Below is a small trained network, with its code and all its weights. Each question gives an input and a class and asks what happens when units are switched off, that is, made to give their printed mean instead of their output.

import numpy as np


def w(rows, s, z=0):
    codes = np.array(rows[::2]) - 128.0
    scale = np.full(codes.shape[1], s)
    scale[-1] = z or s
    return codes * scale


def norm(h):
    return h / np.sqrt((h * h).mean(-1, keepdims=True) + 1e-5)


def f(y):
    return y / 2 * (1 + np.tanh(0.7978845608 * (y + 0.044715 * y**3)))


def log_softmax(a):
    a = a - a.max(-1, keepdims=True)
    return a - np.log(np.exp(a).sum(-1, keepdims=True))


def net(x, mask):
    res = np.array(x, float).reshape(1, 8) / 4 @ E
    u = 0
    for l in range(2):
        y = f(norm(res) @ A[l][:, :-1].T + A[l][:, -1])
        res = res + np.where(mask[u : u + 7], y, B[l][:, -1]) @ B[l][:, :-1]
        u += 7
    return log_softmax(norm(res)[-1] @ U[:, :-1].T + U[:, -1])


A, B = {}, {}
E = w([
[63,93,158,131,43,145,103,79,131,245,86],'x0',
[89,98,63,1,163,157,202,30,149,110,103],'x1',
[33,116,90,143,88,161,159,218,69,117,177],'x2',
[42,172,114,162,59,136,110,153,94,144,141],'x3',
[173,55,91,55,160,163,18,126,155,194,151],'x4',
[32,191,118,86,241,163,146,103,160,74,158],'x5',
[121,92,181,94,200,26,158,124,142,166,139],'x6',
[93,51,185,110,80,97,171,167,166,78,145],'x7',
],0.004)
A[0] = w([
[100,150,241,151,131,63,140,110,103,214,72,148],'L0N1',
[57,105,88,121,133,122,113,60,213,195,111,243],'L0N2',
[163,54,175,86,176,125,88,167,140,126,203,73],'L0N3',
[190,112,103,142,115,156,58,101,151,147,75,77],'L0N4',
[81,182,83,158,176,123,74,152,147,110,153,138],'L0N5',
[230,253,112,190,232,128,106,173,136,96,122,5],'L0N6',
[170,177,110,86,201,132,102,99,114,57,149,202],'L0N7',
],0.0055,0.002)
B[0] = w([
[94,111,2,212,129,215,120,157,150,105,102,244],'L0N1',
[113,102,112,76,129,133,139,153,140,120,175,242],'L0N2',
[136,85,97,116,94,72,114,229,174,90,18,181],'L0N3',
[74,193,204,142,105,94,139,80,39,127,157,206],'L0N4',
[95,137,193,139,183,211,161,117,129,120,220,172],'L0N5',
[34,166,60,163,146,184,183,115,184,144,177,253],'L0N6',
[135,37,121,184,41,108,129,132,144,183,98,248],'L0N7',
],0.0063,0.0032)
A[1] = w([
[162,255,155,140,174,120,136,155,141,81,155,113],'L1N1',
[170,130,94,167,75,162,45,106,101,176,131,217],'L1N2',
[90,119,134,74,91,187,131,139,133,141,204,73],'L1N3',
[168,139,116,177,163,93,160,94,166,149,169,252],'L1N4',
[124,103,97,49,146,131,131,29,110,165,121,177],'L1N5',
[99,204,143,163,120,104,107,161,78,111,220,138],'L1N6',
[91,145,136,180,118,151,82,169,64,150,126,80],'L1N7',
],0.007,0.0012)
B[1] = w([
[98,36,143,1,123,216,127,127,164,121,120,158],'L1N1',
[141,152,236,150,170,118,162,126,78,152,173,254],'L1N2',
[71,99,136,127,94,193,206,62,159,85,120,207],'L1N3',
[13,24,113,125,88,167,152,83,160,163,145,189],'L1N4',
[117,79,214,25,54,188,124,127,126,161,154,222],'L1N5',
[153,140,223,57,55,84,145,59,67,203,191,221],'L1N6',
[129,140,206,156,119,96,144,92,130,112,107,222],'L1N7',
],0.0068,0.0042)
U = w([
[215,81,107,78,163,32,102,188,190,108,76,137],'0',
[179,211,68,123,139,101,139,138,85,106,115,58],'1',
[67,111,204,74,93,190,184,85,126,180,213,152],'2',
[78,97,26,205,149,176,164,156,213,110,104,163],'3',
[211,191,133,92,171,123,86,93,80,133,86,75],'4',
[183,239,40,100,227,100,45,96,85,92,122,2],'5',
[194,211,201,237,114,57,125,146,75,159,104,158],'6',
[182,254,34,96,201,98,33,94,93,91,119,5],'7',
],0.01,0.0084)

Each question gives the input, the list of numbers given to net, and the class t.
The units are the neurons (one row each of A and B). Each row of codes is followed by its name. A weight is (code - 128) times the scale printed after its matrix; where a second scale follows, it is the last column's (A, B and U).
mask holds one flag per neuron, layer by layer. A switched-off neuron (its flag False) gives its mean, the last column of its row in B, instead of its output. The means were averaged over made-up inputs and are rounded, as every weight is.
A unit's drop is (log p(t) with every unit on - log p(t) with that unit switched off) / (log p(t) with every unit on - log p(t) with every unit switched off).
The circuit of an input: a set's keep is (log p(t) with only the set's units on - log p(t) with every unit switched off) / (log p(t) with every unit on - log p(t) with every unit switched off). Starting from the 12 units with the biggest drops (on a tie, the unit counted first), units are removed one at a time, each time the one whose removal leaves the highest keep (on an exact tie, the one counted first), for as long as the keep stays at least 0.8.
circuit, biggest first: the units of the circuit, biggest drop first
unit that matters most: the unit with the biggest drop
k most important neurons: the k neurons with the biggest drops, biggest first
k most important neurons of layer l: the k neurons of layer l with the biggest drops, biggest first
drop of u: that unit's drop, to one decimal
input [-5,6,-2,-3,-6,-4,-1,5], class 0: 3 most important neurons	(L0N6, L0N1, L1N3)
input [-5,-8,8,2,4,-4,-5,4], class 6: circuit, biggest first	(L1N4, L1N7)
input [-8,-6,4,-4,3,7,4,8], class 0: circuit, biggest first	(L0N3)
input [-8,-4,6,5,8,-8,-7,-4], class 6: circuit, biggest first	(L1N5, L1N2)
input [3,2,-6,2,-8,7,0,6], class 3: circuit, biggest first	(L1N6, L0N1, L1N5)
input [-4,-1,1,-8,7,-5,1,-4], class 6: circuit, biggest first	(L1N2, L1N1)
input [-8,-6,7,4,-6,-1,-7,-2], class 2: circuit, biggest first	(L1N1, L1N6)
input [-7,8,7,5,7,-4,1,2], class 3: circuit, biggest first	(L1N6, L1N2)
input [-7,-6,-7,0,4,5,-5,3], class 3: 3 most important neurons	(L0N7, L0N3, L0N6)
input [7,-8,2,-8,3,3,5,3], class 0: 2 most important neurons	(L0N3, L0N6)
input [-2,-5,-5,0,-8,-3,-6,-8], class 2: 2 most important neurons of layer 1	(L1N1, L1N6)
input [-2,5,-8,-3,-8,-4,4,5], class 3: 2 most important neurons of layer 1	(L1N4, L1N6)
input [-3,-5,-1,-8,5,7,3,2], class 3: 2 most important neurons	(L0N6, L1N6)
input [4,-5,-4,-8,-8,-8,7,-5], class 3: circuit, biggest first	(L0N1)
input [-3,6,-3,4,-7,-2,4,-4], class 3: 2 most important neurons	(L1N6, L1N2)
input [2,-6,6,-7,-1,-8,6,5], class 0: 2 most important neurons	(L0N3, L0N4)
input [4,-2,-7,7,-7,-1,4,8], class 3: 2 most important neurons of layer 0	(L0N1, L0N4)
input [-8,-4,-8,8,-8,-8,5,-5], class 2: 2 most important neurons	(L1N6, L1N1)
input [-4,3,-8,-6,-5,-5,7,-7], class 3: 2 most important neurons of layer 1	(L1N6, L1N2)
input [1,-5,4,-8,2,1,-7,3], class 6: unit that matters most	L0N3
input [-1,-7,-5,2,-2,-1,8,0], class 3: drop of L0N1	0.4
input [-7,-8,6,-1,-3,-7,4,-7], class 2: drop of L1N1	0.2
input [3,0,3,-8,8,3,3,1], class 0: drop of L0N3	0.6
input [5,-4,-8,-1,3,-3,-1,1], class 6: drop of L0N5	0.0
